[126 116 119 150 129] | 116

[[120 128 127 133 146]
 [108 137 115 120 131]
 [132 123 136 125 150]] | 128

[108 151 108 150 145] | 151

[119 141 102 154] | 141

[136 153 138 143 141 127 143] | 153

[[124 128 143 118 155 102 131]
 [131 127 115 137 120 141 123]
 [129 137 141 122 135 123 125]] | 128

[115 118 136  99 140] | 118

[123 107 106 123 116 150] | 107

[104 130 127 128 133] | 130

[117 138 103 119 130 116] | 138
---
Input:
[[113 125 137 157 140]
 [115 126 130 151 138]]
Output: 130

Input: [106 125 119 129 110 107 106]
Output: 119

Input:
[[142 141 126 131 135 124]
 [122 131 121 128 123 132]
 [140 124 156 147 126 132]]
Output: 156

Input:
[[128 116 126 125 117]
 [117 149 146 117 144]
 [125 135 143 116 145]]
Output: 143

Input:
[[125 130 135 128 130]
 [115 129 136 124 132]
 [103 124 131 120 127]]
Output: 131

Input: [134 131 157 126 127 120]
Output: 157

Input: [147 155 105 129 128 119]
Output: 105

Input: [116 125 117 116 136 102 140]
Output: 117
---
[124 125 140  98] --> 124, 98

[131 128 152 123 118] --> 131, 118

[[107 102 108 111 154 138]
 [114 130 114 126 140 141]] --> 107, 141

[106 129 101 128 145 130 118] --> 106, 118

[143 115 122 141 154] --> 143, 154

[138 136 118 129 106 118] --> 138, 118

[119 133 106 120 127] --> 119, 127

[122 121 123 111 124 156] --> 122, 156

[[116 118 103 111]
 [125 153 100 114]
 [140 101 107 126]] --> 116, 126

[[141 135 113 145]
 [152 123 119 139]] --> 141, 139
---
[151 143 126 115 126] -> 143
[136 126 131 134 138 130 150] -> 126
[144  99 105 133] -> 99
[123 106 124 158 105 143 120] -> 106
[150 121 143 151] -> 121
[123 134 117 150  99] -> 134
---
[[114 120 114 113 138 107 143]
 [131 116 141 112 131 134 127]
 [129 117 140 115 133 135 128]] --> 128

[138 144 146 150 137 128 144] --> 144

[131 105 128 102 147] --> 147

[132 127 134 130 105 123] --> 123

[150 140 140 108 144 109 136] --> 136

[[121 143 127 102 105]
 [146 118  98 126 113]] --> 113

[107 109 144 149 157 142] --> 142

[130 140 143 153 136 123 153] --> 153

[[138 128 117 113 138 128 100]
 [135 126 119 121 137 130 111]
 [126 135 102 140 112 127 142]] --> 142

[[122 120 132 118 118 127 112]
 [136 138 104 112 138 132 136]
 [129 131 112 128 133 123 138]] --> 138
---
[[118, 120, 116, 124, 136, 117, 128],
 [117, 122, 117, 127, 139, 118, 128],
 [121, 143, 138, 143, 108, 140, 106]] yields 106

[[125, 105, 125, 126, 127],
 [139, 100, 136, 122, 103],
 [107, 120, 134, 118, 151]] yields 151

[[120, 126, 139, 119],
 [147, 150, 152, 139],
 [128, 125, 126, 129]] yields 129

[[108, 126, 121, 121, 117],
 [152, 151, 154, 123, 147],
 [105, 106, 107, 139, 116]] yields 116

[[107, 118, 129, 126, 151],
 [127, 133, 104, 137, 126],
 [147, 104, 145, 146, 112]] yields 112

[[142, 112, 114, 135, 153],
 [120, 140, 141, 119, 100],
 [144, 119, 122, 143, 122]] yields 122

[[146, 130, 120, 138, 99, 133],
 [145, 127, 129, 142, 99, 134],
 [133, 129, 125, 131, 119, 129]] yields 129

[[127, 130, 136, 144],
 [149, 152, 119, 113],
 [143, 143, 119, 135]] yields 135
---
[[127 129 148 125]
 [149 150 121 114]
 [148 154 111 130]] >> 127

[[110 118 111 155 131]
 [114 106 111 155 125]
 [108 129 115 152 136]] >> 110

[[105 116 143 126 119]
 [106 117 143 130 129]
 [106 120 143 142 129]] >> 105

[[133 135 140 129 155 132]
 [133 128 100 137 127 124]
 [133 129 126 115 134 139]] >> 133

[[127 129 149 144 148]
 [120 140 154 130 133]
 [127 135 135 133 154]] >> 127

[[102 118 137 137 129]
 [109 117 118 145 131]
 [135 136 143 103 125]] >> 102

[[128 112 139 115 103 119 135]
 [129 134 126 133 139 130 128]
 [132 135 129 132 139 128 129]] >> 128
---
[[119 133 128 118 137 119 145 143 117 118 118 133 131 137 128 108]
 [120 116 128 119 124 129 127 138 118 118 119 144 124 125 129 122]
 [138 128 128 138 129 132 115 121 138 142 138 126 133 129 123 144]
 [119 115 128 120 114 132 106 113 119 124 120 138 117 117 119 146]
 [133 147 128 131 147 117 137 133 132 139 133 119 144 147 118 124]
 [116 130 129 119 113 128 139 114 120 110 119 114 110 113 138 118]
 [134 132 128 134 133 128 141 139 134 128 133 124 132 131 137 116]
 [131 126 129 134 115 136 127 115 135 126 133 116 118 114 138 133]
 [121 140 128 121 128 120 113 101 123 135 125 117 128 132 106 148]] → 137

[[117 113 121 130 139 144 149 149 124 106 116]
 [112 119 113 117 127 136 142 146 152 135 109]
 [106 114 119 113 119 129 138 143 148 151 129]
 [110 110 119 114 116 126 135 142 146 152 138]
 [114 118 113 118 128 137 143 148 151 130 106]
 [140 145 151 145 117 107 118 116 114 123 132]
 [133 141 145 151 144 115 108 119 115 114 124]] → 124

[[114 134 117 137 139 153 132 124 121 123 116 133 130 119 123 150]
 [118 133 136 124 123 119 127 131 133 135 125 123 140 125 137 129]
 [119 133 128 128 130 133 123 135 120 133 124 128 135 127 120 138]
 [109 123 116 126 135 129 143 119 128 113 121 129 135 111 139 138]
 [124 137 132 119 128 118 124 126 127 131 122 127 126 133 129 132]
 [107 126 117 117 138 126 138 121 124 121 113 127 137 121 129 146]] → 119

[[128 127 129 127 129 130 127 128 128 126 127 126]
 [129 113 146 126 128 153 129 139 129 110 142 119]
 [127 122 146 134 135 138 127 129 136 130 142 123]
 [126 127 142 134 140 133 122 122 136 130 133 120]
 [129 113 145 125 128 153 129 139 128 110 139 119]
 [128 127 129 127 130 129 126 127 128 127 127 126]
 [126 125 137 122 141 143 117 118 127 117 117 111]
 [126 127 138 124 141 140 116 116 129 123 118 111]] → 126

[[117 117 128 134 121 106 142 112 128 127]
 [121 119 132 133 121 106 141 119 125 129]
 [113 121 118 141 128 101 157 115 149 128]
 [122 117 125 136 122 101 143 116 127 130]
 [112 123 131 135 123 109 146 110 126 128]
 [113 120 141 129 126 114 130 130 130 140]
 [130 125 114 140 116 101 157 111 148 128]
 [115 121 142 125 126 127 126 142 115 133]] → 112

[[118 121 137 119 125 114 123]
 [119 123 137 148 120 122 119]
 [121 120 138 125 128 123 127]
 [118 124 139 147 117 115 123]
 [136 132 132 146 123 132 152]
 [132 127 131 102 134 123 145]] → 125
---
[[100 120 133 104 138]
 [101 117 131 136 152]
 [100 118 137 116 142]] --> 117

[[131 101 126 129]
 [127 128 129 138]
 [129 123 129 127]] --> 128

[[120 142 122 128 139]
 [113 155 117 128 149]
 [113 155 117 128 149]] --> 155

[[113 114 127 100 126 127]
 [140 118 126 153 120 123]
 [117 134 132 104 133 132]] --> 118

[[128 123 122 117 137]
 [128 123 123 118 136]
 [129 117 115 105 147]] --> 123

[[129 134 124 127 137  99 115]
 [118 123 125 121 145 137 137]
 [123 128 131 121 146 118 139]] --> 123
---
[[115, 129, 122, 132, 142], [131, 104, 129, 126, 136]] ⇒ 142
[[133, 140, 122, 136, 117, 136, 136], [136, 158, 119, 141, 115, 135, 140], [134, 152, 127, 142, 122, 135, 140]] ⇒ 158
[106, 109, 122, 139, 149, 148, 136] ⇒ 149
[[146, 117, 143, 112, 124, 120, 134], [116, 130, 128, 115, 150, 145, 126]] ⇒ 150
[119, 142, 105, 131, 118] ⇒ 142
[[112, 99, 121, 129, 136, 129, 135], [143, 129, 135, 123, 117, 114, 120], [112, 122, 139, 145, 140, 122, 146]] ⇒ 146
[[108, 110, 103, 141, 139], [107, 108, 104, 148, 142], [112, 108, 105, 145, 142]] ⇒ 148
[[128, 127, 128, 128, 128, 128, 128], [133, 128, 130, 110, 134, 114, 139], [151, 129, 124, 123, 126, 129, 132]] ⇒ 151
